Moves between elements:
BN di TP
BN ka PJ
BN bo DM
ZR di PQ
ZR ka MJ
ZR bo CL
QP di MH
QP ka ML
QP bo HB
GZ di HB
GZ ka RH
GZ bo SQ
HT di CL
HT ka FC
HT bo HH
BT di SQ
BT ka JN
BT bo PF
RJ di QC
RJ ka ZP
RJ bo TP
SF di QR
SF ka GG
SF bo MH
JB di FM
JB ka PF
JB bo JN
SQ di GZ
SQ ka SG
SQ bo BT
BG di RG
BG ka HH
BG bo FC
HB di QP
HB ka LQ
HB bo GZ
QR di ZP
QR ka QC
QR bo SF
PF di BT
PF ka JB
PF bo BF
FC di BG
FC ka HT
FC bo TR
LP di JJ
LP ka DM
LP bo PJ
TP di RJ
TP ka QM
TP bo BN
FM di DL
FM ka BF
FM bo JB
DM di BN
DM ka LP
DM bo PQ
LG di ML
LG ka MH
LG bo GG
MH di SF
MH ka LG
MH bo QP
BF di PF
BF ka FM
BF bo RG
ML di LQ
ML ka QP
ML bo LG
QC di GG
QC ka QR
QC bo RJ
PJ di LP
PJ ka BN
PJ bo QM
SG di JN
SG ka SQ
SG bo RH
JJ di MJ
JJ ka PQ
JJ bo LP
RG di BF
RG ka DL
RG bo BG
CL di ZR
CL ka TR
CL bo HT
PQ di DM
PQ ka JJ
PQ bo ZR
JN di JB
JN ka BT
JN bo SG
QM di PJ
QM ka TP
QM bo ZP
TR di FC
TR ka CL
TR bo MJ
RH di SG
RH ka GZ
RH bo LQ
LQ di RH
LQ ka HB
LQ bo ML
MJ di TR
MJ ka ZR
MJ bo JJ
GG di LG
GG ka SF
GG bo QC
DL di HH
DL ka RG
DL bo FM
HH di HT
HH ka BG
HH bo DL
ZP di QM
ZP ka RJ
ZP bo QR

In the rows, 66 stands for zero.

The rows follow the links: the fewer symbols apart two elements are, the more alike their rows tend to be.

Each row is also shifted at random along 7 hidden directions that mean nothing.

Each row, then its element:
[  87,   63,   74,   68,   73,   71,   81,   70,   76,   75,   79,   57,   87,   83,   61,   54,   73,   54,   69,   55,   62,   63,   66,   74,   32,   65,   77,   61,   75,   71,   67,   91,   47,   47,   52,   55,   64,   76]
element: PQ
[  84,   64,   74,   67,   72,   94,   73,   71,   75,   64,   71,   67,   93,   66,   57,   60,   54,   68,   86,   62,   53,   68,   66,   51,   67,   75,   59,   73,   68,   86,   80,   89,   54,   50,   51,   53,   79,   55]
element: MH
[ 101,   51,   71,   88,   71,   52,   71,   69,   67,   78,   74,   66,   80,   46,   26,   81,   54,   77,   86,   61,   83,   65,   57,   70,   68,   65,   58,   69,   70,   29,   55,   47,   73,   56,   38,   42,   64,   57]
element: TP
[ 106,   56,   57,   51,   96,   82,   65,   42,   65,   40,   73,   53,   60,   53,   53,   68,   66,   74,   66,   84,   71,   90,   64,   44,   51,   77,   72,   59,   56,   70,   56,   66,   60,   52,   61,   51,   80,   42]
element: BN
[  57,   69,   57,   74,   70,   44,   71,   67,   67,   65,   71,   63,   58,   70,   64,   65,   82,   64,   51,   49,   73,   76,   76,   92,   57,   56,   72,   71,   74,   40,   41,   63,   71,   73,   63,   68,   55,   74]
element: PJ
[  50,   69,   72,   64,   65,   78,   74,   76,   76,   73,   66,   62,   77,   69,   57,   61,   65,   61,   80,   61,   56,   61,   70,   55,   58,   84,   60,   70,   63,   65,   75,   92,   70,   54,   57,   47,   78,   55]
element: SF
[  51,   59,   70,   60,   73,   58,   64,   54,   52,   76,   52,   62,   71,   46,   78,   84,   70,   59,   56,   43,   66,   44,   54,   76,   66,   57,   76,   73,   63,   44,   77,   55,   40,   38,   75,   58,   77,   71]
element: JB
[  89,   68,   61,   54,   56,   56,   61,   62,   65,   81,   47,   70,   56,   71,   76,   61,   63,   58,   57,   60,   65,   60,   72,   76,   58,   72,   74,   76,   57,   63,   56,   56,   76,   79,   81,   75,   67,   70]
element: PF
[  94,   58,   79,   63,   60,   88,   68,   78,   57,   64,   98,   61,   43,   68,   80,   84,   61,   69,   46,   75,   99,   65,   61,   61,   35,   63,   67,   43,   56,   70,   69,   76,   78,   46,   89,   63,   56,   89]
element: LQ
[  91,   69,   49,   69,   77,   70,   62,   57,   63,   29,   82,   65,   47,   66,   80,   65,   81,   77,   57,   87,   76,   81,   64,   79,   70,   45,   65,   50,   73,   76,   67,   65,   76,   76,   65,   80,   59,   70]
element: JJ
[  68,   75,   54,   69,   58,   60,   60,   80,   56,   36,   58,   70,   60,   71,   79,   58,   94,   80,   74,   88,   67,   55,   84,   33,   97,   54,   58,   68,   75,   70,   67,   73,   75,   83,   50,   77,   76,   69]
element: GG
[  40,   75,   64,   83,   51,   58,   66,   94,   64,   62,   74,   76,   73,   80,   68,   62,   73,   71,   71,   59,   66,   60,   77,   81,   87,   63,   67,   69,   82,   60,   65,   67,   67,   94,   69,   78,   57,   87]
element: LG
[  36,   77,   65,   65,   51,   80,   68,   73,   59,   79,   57,   72,   63,   67,   74,   56,   52,   80,   59,   73,   77,   75,   71,   66,   68,   68,   61,   72,   52,   81,   51,   73,   84,   58,   71,   80,   61,   63]
element: HT
[  71,   65,   63,   68,   61,   40,   72,   75,   73,   78,   58,   67,   54,   74,   49,   61,   80,   54,   65,   57,   69,   74,   80,   46,   62,   72,   57,   82,   69,   46,   44,   73,   85,   72,   47,   55,   65,   59]
element: QM
[  50,   65,   59,   58,   66,   63,   66,   67,   68,   63,   64,   51,   56,   68,   51,   67,   64,   75,   64,   69,   74,   79,   83,   81,   48,   90,   76,   64,   58,   44,   41,   60,   84,   78,   77,   55,   71,   57]
element: ZP
[  65,   63,   76,   73,   54,   72,   59,   73,   70,   63,   72,   62,   57,   65,   64,   81,   58,   66,   79,   78,   71,   44,   62,   66,   62,   83,   69,   51,   58,   61,   87,   58,   79,   81,   85,   53,   72,   73]
element: BG
[  37,   68,   82,   68,   51,   78,   77,   83,   69,   98,   76,   73,   74,   74,   67,   64,   47,   64,   58,   43,   74,   76,   66,   81,   51,   69,   60,   75,   62,   75,   52,   87,   76,   44,   65,   69,   52,   73]
element: CL
[  75,   78,   56,   55,   54,   37,   68,   49,   76,   81,   43,   78,   21,   86,   97,   45,   89,   43,   48,   69,   52,   55,   72,   59,   55,   50,   42,   85,   59,   82,   77,   82,  104,   64,   57,   81,   61,   58]
element: BT

Where do the symbols, taken in turn from left to right, take each start?
Answers are names.
[  79,   74,   63,   75,   70,   77,   70,   60,   79,   59,   65,   68,   90,   75,   71,   43,   61,   70,   90,   85,   44,   62,   62,   77,   71,   60,   62,   63,   76,   94,   89,   78,   64,   75,   46,   70,   67,   54]
di ka bo di bo bo: QC
[  81,   58,   69,   68,   82,   66,   73,   59,   66,   69,   69,   48,   87,   65,   47,   63,   71,   66,   71,   73,   70,   66,   64,   67,   39,   64,   88,   52,   72,   59,   62,   66,   36,   50,   51,   49,   67,   67]
di di di di di ka: SF
[  76,   68,   69,   61,   68,   71,   72,   73,   70,   62,   58,   56,   72,   74,   55,   54,   76,   64,   79,   72,   59,   61,   80,   43,   57,   86,   63,   70,   64,   62,   64,   82,   66,   65,   52,   47,   85,   56]
bo bo ka di di: LQ
[  40,   80,   59,   69,   70,   73,   70,   54,   70,   64,   68,   69,   83,   70,   84,   52,   64,   66,   65,   63,   51,   70,   61,  112,   64,   49,   72,   67,   74,   85,   82,   73,   59,   62,   64,   78,   57,   63]
ka di di ka di: GZ
[  50,   69,   66,   68,   53,   46,   64,   63,   59,   83,   44,   73,   62,   50,   76,   74,   67,   66,   67,   59,   75,   35,   54,   79,   72,   53,   59,   75,   58,   39,   78,   55,   73,   42,   55,   61,   70,   67]
ka di di di bo: BT
[  56,   69,   52,   72,   77,   58,   63,   66,   55,   44,   63,   56,   68,   44,   59,   78,   72,   89,   69,   74,   81,   63,   68,   80,   74,   59,   77,   60,   65,   34,   57,   52,   64,   60,   59,   53,   76,   64]
di bo di di bo bo: RJ
[  86,   50,   85,   75,   65,   69,   64,   71,   59,   82,   86,   58,   69,   62,   51,   82,   54,   67,   66,   75,   93,   56,   50,   64,   47,   65,   84,   35,   66,   59,   65,   42,   50,   67,   82,   61,   52,   90]
di ka bo di: SQ
[  65,   62,   72,   47,   78,   55,   60,   44,   57,   61,   51,   57,   42,   60,   85,   75,   90,   48,   51,   78,   63,   37,   52,   29,   56,   55,   68,   55,   59,   66,   87,   65,   47,   40,   66,   58,   78,   66]
ka ka ka bo: PF
[  58,   66,   63,   65,   81,   54,   71,   70,   62,   61,   77,   77,   71,   67,   66,   68,   89,   57,   50,   37,   58,   85,   69,   53,   83,   49,   63,   82,   84,   60,   49,   73,   42,   63,   55,   74,   58,   72]
di di di bo di: TR
[  75,   69,   64,   60,   65,   75,   73,   45,   79,   75,   71,   84,   38,   67,   80,   62,   50,   56,   45,   61,   63,   94,   54,   74,   60,   55,   32,   87,   55,   96,   66,   83,  100,   42,   63,   78,   50,   44]
bo bo bo bo ka di: DL
[  72,   67,   71,   85,   68,   76,   66,   78,   66,   52,   92,   69,   86,   65,   71,   80,   62,   70,   76,   55,   65,   57,   55,  100,   69,   57,   73,   55,   82,   61,   92,   66,   50,   68,   73,   63,   62,   87]
bo bo bo ka bo: PQ
[  47,   77,   66,   67,   59,   67,   73,   65,   81,   76,   72,   62,   59,   89,   73,   42,   66,   60,   66,   76,   59,   73,   74,   88,   35,   67,   65,   56,   64,   86,   68,   85,   85,   72,   65,   69,   54,   60]
ka ka ka bo: JJ
[  58,   75,   62,   74,   46,   63,   66,   78,   51,   77,   47,   65,   78,   59,   81,   59,   57,   87,   72,   84,   83,   38,   71,   86,   74,   50,   74,   63,   60,   61,   66,   61,   75,   55,   57,   80,   69,   74]
bo ka ka ka: RG
[ 100,   58,   69,   57,   65,   75,   60,   70,   62,   62,   63,   60,   62,   67,   69,   75,   58,   63,   74,   70,   67,   49,   67,   61,   60,   89,   73,   59,   57,   61,   77,   61,   64,   77,   90,   59,   84,   76]
bo bo di ka di: HT
[  76,   67,   63,   76,   75,   82,   62,   60,   76,   43,   98,   79,   55,   64,   69,   76,   56,   68,   63,   61,   65,   98,   54,   89,   75,   62,   50,   64,   70,   78,   74,   65,   80,   77,   77,   75,   53,   65]
di ka ka bo: MJ
